Below is a small trained network, with its code and all its weights. Each question gives an input and a target symbol and asks what happens when units are switched off, that is, made to give their printed mean instead of their output.

import numpy as np


def w(rows, s, z=0):
    codes = np.array(rows[::2]) - 128.0
    scale = np.full(codes.shape[1], s)
    scale[-1] = z or s
    return codes * scale


def norm(h):
    return h / np.sqrt((h * h).mean(-1, keepdims=True) + 1e-5)


def softmax(a):
    e = np.exp(a - a.max(-1, keepdims=True))
    return e / e.sum(-1, keepdims=True)


def log_softmax(a):
    a = a - a.max(-1, keepdims=True)
    return a - np.log(np.exp(a).sum(-1, keepdims=True))


def net(x, mask):
    ids = ['ΛΞΣαβγδεθμτψ'.index(c) for c in x.split()]
    T = len(ids)
    res = E[ids] + P[:T]
    u = 0
    for l in range(2):
        r = norm(res)
        for j in range(3):
            rows = slice(4 * j, 4 * j + 4)
            q, k, v = (r @ M[l][rows].T for M in (Q, K, V))
            z = softmax(np.where(np.tri(T) > 0, q @ k.T / 4**0.5, -1e9)) @ v
            o = O[l][rows]
            res = res + np.where(mask[u + j], z, o[:, -1]) @ o[:, :-1]
        u += 3
    return log_softmax(norm(res)[-1] @ U[:, :-1].T + U[:, -1])


Q, K, V, O = {}, {}, {}, {}
E = w([
[151,171,179,188,193],'Λ',
[194,3,160,155,130],'Ξ',
[112,210,117,33,71],'Σ',
[170,99,96,99,61],'α',
[148,122,144,72,185],'β',
[38,96,139,154,164],'γ',
[103,57,162,72,71],'δ',
[114,110,179,145,97],'ε',
[88,67,204,50,184],'θ',
[245,124,219,66,71],'μ',
[200,159,42,95,135],'τ',
[136,196,195,126,128],'ψ',
],0.019)
P = w([
[75,57,193,3,180],'0',
[67,67,202,39,158],'1',
[90,81,175,53,143],'2',
[97,95,164,62,143],'3',
[110,109,149,75,138],'4',
[115,118,117,83,123],'5',
[125,125,111,102,112],'6',
[125,131,97,104,122],'7',
[128,138,94,128,111],'8',
[140,141,97,120,119],'9',
[142,137,85,138,108],'10',
[135,119,89,119,103],'11',
],0.0052)
Q[0] = w([
[8,232,209,136,16],'0.h0',
[74,112,34,28,26],'0.h0',
[94,104,129,170,109],'0.h0',
[112,197,134,87,177],'0.h0',
[99,86,196,202,145],'0.h1',
[124,228,192,79,33],'0.h1',
[88,80,120,88,61],'0.h1',
[63,158,182,102,149],'0.h1',
[160,79,42,254,175],'0.h2',
[129,100,164,128,91],'0.h2',
[222,194,177,47,113],'0.h2',
[94,59,183,85,120],'0.h2',
],0.0084)
K[0] = w([
[30,173,157,130,79],'0.h0',
[32,104,2,55,58],'0.h0',
[133,160,181,192,96],'0.h0',
[117,160,121,95,200],'0.h0',
[210,157,171,192,97],'0.h1',
[3,198,194,144,87],'0.h1',
[124,106,189,70,65],'0.h1',
[60,112,205,161,162],'0.h1',
[101,72,160,124,201],'0.h2',
[144,95,164,203,161],'0.h2',
[169,181,217,117,144],'0.h2',
[159,144,120,247,207],'0.h2',
],0.01)
V[0] = w([
[142,139,134,134,124],'0.h0',
[73,12,68,18,103],'0.h0',
[195,83,164,70,154],'0.h0',
[86,72,118,199,100],'0.h0',
[57,121,142,8,52],'0.h1',
[220,51,21,88,1],'0.h1',
[188,25,50,154,150],'0.h1',
[64,139,84,131,103],'0.h1',
[127,56,93,79,126],'0.h2',
[137,75,93,149,123],'0.h2',
[59,125,78,170,112],'0.h2',
[131,115,143,68,67],'0.h2',
],0.008)
O[0] = w([
[98,110,173,112,95,122],'0.h0',
[104,137,218,121,102,245],'0.h0',
[136,125,113,3,223,235],'0.h0',
[209,68,90,131,139,132],'0.h0',
[82,82,190,131,115,255],'0.h1',
[125,131,95,152,156,113],'0.h1',
[148,174,93,40,99,101],'0.h1',
[184,172,105,165,73,74],'0.h1',
[160,92,99,34,92,170],'0.h2',
[173,64,63,163,129,117],'0.h2',
[72,157,37,135,35,54],'0.h2',
[85,139,208,92,59,191],'0.h2',
],0.0062,0.0054)
Q[1] = w([
[140,227,106,165,132],'1.h0',
[82,21,155,90,164],'1.h0',
[245,174,123,175,124],'1.h0',
[81,116,46,188,129],'1.h0',
[29,139,28,94,176],'1.h1',
[129,86,33,167,124],'1.h1',
[71,118,1,118,66],'1.h1',
[108,141,250,115,107],'1.h1',
[67,95,120,146,179],'1.h2',
[154,129,181,114,122],'1.h2',
[155,112,139,117,187],'1.h2',
[147,136,63,144,110],'1.h2',
],0.012)
K[1] = w([
[116,172,254,116,18],'1.h0',
[148,65,66,118,205],'1.h0',
[176,151,168,139,68],'1.h0',
[132,182,158,107,128],'1.h0',
[63,67,35,119,202],'1.h1',
[89,30,107,160,168],'1.h1',
[96,94,60,119,150],'1.h1',
[119,161,207,133,95],'1.h1',
[143,157,72,140,152],'1.h2',
[101,80,144,143,133],'1.h2',
[141,4,99,101,66],'1.h2',
[204,173,125,109,45],'1.h2',
],0.012)
V[1] = w([
[106,115,118,108,128],'1.h0',
[85,175,133,107,96],'1.h0',
[210,93,143,150,74],'1.h0',
[174,159,158,123,154],'1.h0',
[144,163,106,153,109],'1.h1',
[111,158,118,19,109],'1.h1',
[57,43,112,101,162],'1.h1',
[246,126,110,164,111],'1.h1',
[156,190,39,166,95],'1.h2',
[131,187,191,127,93],'1.h2',
[115,107,68,198,131],'1.h2',
[72,130,132,94,145],'1.h2',
],0.012)
O[1] = w([
[118,118,169,44,145,142],'1.h0',
[78,182,171,129,212,105],'1.h0',
[195,77,181,112,199,128],'1.h0',
[206,152,150,81,148,132],'1.h0',
[40,151,237,119,76,88],'1.h1',
[165,157,119,150,41,165],'1.h1',
[79,90,19,158,121,160],'1.h1',
[173,65,245,102,163,72],'1.h1',
[113,119,179,73,120,6],'1.h2',
[253,158,167,105,79,135],'1.h2',
[95,100,69,51,159,72],'1.h2',
[91,132,50,158,207,160],'1.h2',
],0.0053,0.019)
U = w([
[169,163,101,211,218,90],'Λ',
[203,56,93,120,148,199],'Ξ',
[111,210,165,117,40,217],'Σ',
[167,127,111,75,19,2],'α',
[128,174,126,75,192,135],'β',
[43,131,49,140,115,198],'γ',
[77,67,166,81,44,17],'δ',
[110,73,166,241,119,67],'ε',
[61,68,169,84,167,19],'θ',
[192,136,247,109,113,112],'μ',
[175,196,79,104,98,49],'τ',
[121,194,216,181,154,236],'ψ',
],0.015,0.0049)

Each question gives the input, a string of symbols that net reads in full, and the target symbol t.
The units are the heads (4 rows each of Q, K, V and O). Each row of codes is followed by its name. A weight is (code - 128) times the scale printed after its matrix; where a second scale follows, it is the last column's (O and U).
mask holds one flag per head, layer by layer. A switched-off head (its flag False) gives its mean, the last column of its rows in O, instead of its output. The means were averaged over made-up inputs and are rounded, as every weight is.
A unit's drop is (log p(t) with every unit on - log p(t) with that unit switched off) / (log p(t) with every unit on - log p(t) with every unit switched off).
The circuit of an input: a set's keep is (log p(t) with only the set's units on - log p(t) with every unit switched off) / (log p(t) with every unit on - log p(t) with every unit switched off). Starting from all 6 units, units are removed one at a time, each time the one whose removal leaves the highest keep (on an exact tie, the one counted first), for as long as the keep stays at least 0.8.
circuit, biggest first: the units of the circuit, biggest drop first
most important unit: the unit with the biggest drop
heads that matter: for each layer, one digit per head in row order, 1 if its drop is at least 0.15 and else 0, layers parted by /
drop when u is switched off: that unit's drop, to one decimal
input β α ε Λ ε, target Λ: heads that matter	101 / 000
input ε ε Ξ ε τ δ δ β γ δ, target γ: heads that matter	001 / 111
input Ξ ε Ξ γ θ, target γ: heads that matter	011 / 111
input δ ε γ ε δ, target γ: circuit, biggest first	1.h1
input τ α ε δ β ε β Σ β α, target Σ: circuit, biggest first	0.h0, 1.h1, 1.h0
input γ Ξ Ξ Ξ δ, target Ξ: heads that matter	001 / 110
input δ ε ε γ ε Ξ ε, target Ξ: circuit, biggest first	1.h0, 0.h0
input α α γ δ β, target γ: heads that matter	010 / 110
input Ξ ε ε, target Ξ: heads that matter	001 / 110
input δ Ξ μ α, target μ: circuit, biggest first	1.h1, 0.h2
input Ξ Σ α ε Ξ ε γ ε, target γ: circuit, biggest first	0.h2, 1.h2
input δ γ Ξ Ξ θ, target Ξ: circuit, biggest first	1.h1, 0.h2
input ε τ β ε μ ε, target μ: heads that matter	000 / 010
input ε γ ε α, target γ: most important unit	1.h0
input ε θ ε Σ γ Ξ δ ε Ξ γ β, target γ: circuit, biggest first	0.h2, 1.h0, 1.h2
input α α Ξ Ξ β γ Ξ γ δ α γ ε, target γ: heads that matter	011 / 101
input δ ε γ γ α θ θ, target γ: circuit, biggest first	1.h0, 1.h1
input ε Ξ α ε ε ε ε Ξ δ, target Ξ: heads that matter	000 / 110
input μ ε Ξ β δ γ β, target β: heads that matter	101 / 000
input ε β ψ ε ε, target ψ: most important unit	0.h2
input β β τ ε α α ε ε ε α μ θ, target μ: circuit, biggest first	1.h1, 1.h2
input ψ β β ε τ ε Ξ ε ε ε μ β, target μ: heads that matter	001 / 010
input θ ψ γ δ Λ τ ψ ε, target ψ: drop when 1.h1 is switched off	0.7
input ε ψ Ξ ε Σ γ β α Σ α, target Σ: drop when 1.h0 is switched off	0.1
input θ β ε Λ Σ ε δ, target Σ: drop when 0.h1 is switched off	-0.1
input Λ ε μ α Ξ Ξ ε β β μ δ, target μ: drop when 1.h2 is switched off	0.0
